Below are the code and all the weights of a small trained network. Each question names an input and a target symbol and asks about switching units off, where a switched-off unit gives its printed mean instead of its output.

import numpy as np


def w(rows, s, z=0):
    codes = np.array(rows[::2]) - 128.0
    scale = np.full(codes.shape[1], s)
    scale[-1] = z or s
    return codes * scale


def norm(h):
    return h / np.sqrt((h * h).mean(-1, keepdims=True) + 1e-5)


def f(y):
    return np.maximum(y, 0)


def softmax(a):
    e = np.exp(a - a.max(-1, keepdims=True))
    return e / e.sum(-1, keepdims=True)


def log_softmax(a):
    a = a - a.max(-1, keepdims=True)
    return a - np.log(np.exp(a).sum(-1, keepdims=True))


def net(x, mask):
    ids = ['αβγδεζηλμξπτψω'.index(c) for c in x.split()]
    T = len(ids)
    res = E[ids] + P[:T]
    u = 0
    for l in range(2):
        q, k, v = (norm(res) @ M[l].T for M in (Q, K, V))
        z = softmax(np.where(np.tri(T) > 0, q @ k.T / 2**0.5, -1e9)) @ v
        res = res + np.where(mask[u], z, O[l][:, -1]) @ O[l][:, :-1]
        u += 1
        y = f(norm(res) @ A[l][:, :-1].T + A[l][:, -1])
        res = res + np.where(mask[u : u + 8], y, B[l][:, -1]) @ B[l][:, :-1]
        u += 8
    return log_softmax(norm(res)[-1] @ U[:, :-1].T + U[:, -1])


Q, K, V, O, A, B = {}, {}, {}, {}, {}, {}
E = w([
[145,112,129,108,180,157],'α',
[136,108,136,120,168,162],'β',
[109,188,95,121,80,162],'γ',
[134,204,100,71,84,70],'δ',
[241,157,205,153,154,203],'ε',
[89,81,253,191,175,196],'ζ',
[136,129,146,182,54,140],'η',
[130,131,103,96,200,206],'λ',
[80,199,149,161,75,174],'μ',
[46,109,169,118,95,67],'ξ',
[26,156,181,234,42,223],'π',
[132,183,167,200,144,107],'τ',
[55,171,38,175,159,166],'ψ',
[22,93,125,131,213,136],'ω',
],0.02)
P = w([
[5,190,234,166,190,143],'0',
[61,153,187,148,158,152],'1',
[88,128,153,139,154,170],'2',
[113,111,131,134,146,169],'3',
[136,90,108,132,129,167],'4',
[146,83,96,129,127,165],'5',
],0.011)
Q[0] = w([
[23,90,125,94,190,68],'L0H0',
[130,120,145,5,124,90],'L0H0',
],0.012)
K[0] = w([
[2,67,198,118,85,107],'L0H0',
[182,193,198,21,68,133],'L0H0',
],0.0077)
V[0] = w([
[188,22,223,7,10,149],'L0H0',
[115,118,3,65,149,181],'L0H0',
],0.0051)
O[0] = w([
[77,182,251,45,129,184,1],'L0H0',
[47,151,124,78,191,123,28],'L0H0',
],0.011,0.003)
A[0] = w([
[33,53,44,123,96,13,83],'L0N0',
[174,75,67,192,132,172,30],'L0N1',
[72,133,20,141,99,124,174],'L0N2',
[49,181,205,167,126,119,127],'L0N3',
[126,91,205,182,89,148,92],'L0N4',
[202,198,142,231,115,113,52],'L0N5',
[235,178,1,136,157,99,129],'L0N6',
[112,35,92,158,82,67,3],'L0N7',
],0.0091,0.005)
B[0] = w([
[136,45,162,1,190,104,229],'L0N0',
[85,157,37,113,40,149,173],'L0N1',
[146,67,150,115,156,131,255],'L0N2',
[181,119,79,125,90,74,236],'L0N3',
[150,104,114,249,136,116,204],'L0N4',
[122,143,79,89,173,211,193],'L0N5',
[108,65,56,234,102,203,245],'L0N6',
[124,170,143,14,229,138,143],'L0N7',
],0.0095,0.0064)
Q[1] = w([
[166,174,229,47,127,173],'L1H0',
[155,98,116,111,255,158],'L1H0',
],0.0086)
K[1] = w([
[207,191,16,255,184,7],'L1H0',
[177,95,46,129,187,174],'L1H0',
],0.0067)
V[1] = w([
[3,120,255,120,134,159],'L1H0',
[217,210,124,177,13,126],'L1H0',
],0.0063)
O[1] = w([
[93,121,119,89,116,252,8],'L1H0',
[188,95,86,135,80,109,3],'L1H0',
],0.011,0.0041)
A[1] = w([
[172,164,202,96,221,188,134],'L1N0',
[63,211,97,126,30,99,163],'L1N1',
[185,53,91,128,144,201,246],'L1N2',
[128,196,131,95,117,84,197],'L1N3',
[197,240,196,127,100,187,72],'L1N4',
[153,190,182,145,11,94,117],'L1N5',
[150,87,157,111,201,98,2],'L1N6',
[250,153,144,116,169,72,127],'L1N7',
],0.012,0.0064)
B[1] = w([
[148,170,129,120,96,15,154],'L1N0',
[128,144,55,25,181,136,155],'L1N1',
[168,128,217,57,104,119,244],'L1N2',
[100,144,60,17,101,75,156],'L1N3',
[217,243,202,49,145,144,141],'L1N4',
[24,167,146,33,131,61,147],'L1N5',
[186,226,78,47,129,221,145],'L1N6',
[129,156,85,7,153,208,165],'L1N7',
],0.012,0.011)
U = w([
[119,165,120,160,150,101,196],'α',
[164,142,114,138,167,110,79],'β',
[171,114,111,143,142,90,4],'γ',
[152,98,209,186,137,114,172],'δ',
[157,132,120,110,126,119,11],'ε',
[75,77,177,130,89,40,75],'ζ',
[165,171,125,141,39,88,67],'η',
[105,128,203,102,255,174,37],'λ',
[111,196,21,70,115,152,157],'μ',
[181,218,173,114,104,177,161],'ξ',
[82,153,138,130,42,170,234],'π',
[186,132,55,180,73,164,253],'τ',
[112,16,77,152,161,131,39],'ψ',
[66,139,122,119,148,238,177],'ω',
],0.015,0.0049)

Each question gives the input, a string of symbols that net reads in full, and the target symbol t.
The units are the heads (2 rows each of Q, K, V and O) and the neurons (one row each of A and B). Each row of codes is followed by its name. A weight is (code - 128) times the scale printed after its matrix; where a second scale follows, it is the last column's (O, A, B and U).
mask holds one flag per unit, layer by layer, with each layer's heads first. A switched-off unit (its flag False) gives its mean, the last column of its rows in O or B, instead of its output. The means were averaged over made-up inputs and are rounded, as every weight is.
A unit's drop is (log p(t) with every unit on - log p(t) with that unit switched off) / (log p(t) with every unit on - log p(t) with every unit switched off).
The circuit of an input: a set's keep is (log p(t) with only the set's units on - log p(t) with every unit switched off) / (log p(t) with every unit on - log p(t) with every unit switched off). Starting from the 12 units with the biggest drops (on a tie, the unit counted first), units are removed one at a time, each time the one whose removal leaves the highest keep (on an exact tie, the one counted first), for as long as the keep stays at least 0.8.
circuit, biggest first: the units of the circuit, biggest drop first
unit that matters most: the unit with the biggest drop
k most important neurons: the k neurons with the biggest drops, biggest first
top k neurons in layer l: the k neurons of layer l with the biggest drops, biggest first
input δ η ψ, target ψ: unit that matters most	L0H0
input ψ η ψ λ β, target ψ: 2 most important neurons	[L0N1 L0N6]
input ξ ε δ ξ λ, target ξ: circuit, biggest first	[L1N2 L0N0]
input ψ ξ η, target ψ: circuit, biggest first	[L0H0 L0N0]
input μ β δ β δ λ, target λ: 2 most important neurons	[L0N3 L1N2]
input δ ξ τ γ, target τ: circuit, biggest first	[L0H0 L0N6]
input δ ξ δ δ ω α, target ω: circuit, biggest first	[L1H0 L0N0 L0N6]
input ξ δ η, target ξ: circuit, biggest first	[L0N6 L0H0]
input γ τ η π, target τ: circuit, biggest first	[L0H0 L1H0]
input ξ μ ξ ω δ λ, target ω: 3 most important neurons	[L0N1 L0N6 L0N0]
input ω τ β, target ω: 2 most important neurons	[L0N1 L0N0]
input ξ δ ω δ ξ, target μ: top 3 neurons in layer 0	[L0N7 L0N6 L0N0]
input ξ τ η, target τ: 2 most important neurons	[L0N3 L0N1]
input ξ δ ξ, target μ: unit that matters most	L0N6
input δ ψ ψ δ τ, target ψ: circuit, biggest first	[L0H0 L0N6 L0N0]
input τ μ δ ξ τ λ, target τ: circuit, biggest first	[L0H0 L0N6 L0N0]
input ω δ δ ξ ω μ, target ω: circuit, biggest first	[L1H0 L0H0]
input δ δ λ δ γ, target λ: circuit, biggest first	[L0H0 L0N3 L0N2 L1H0]
input τ ξ τ ψ δ η, target ψ: 2 most important neurons	[L0N6 L0N1]
input π ξ ξ ξ ω η, target ω: 2 most important neurons	[L0N1 L0N0]
input ξ ω ξ, target λ: top 3 neurons in layer 0	[L0N0 L0N7 L0N4]
input τ δ α, target τ: top 3 neurons in layer 0	[L0N1 L0N0 L0N6]
input δ ξ π δ, target ζ: top neuron in layer 0	[L0N6]
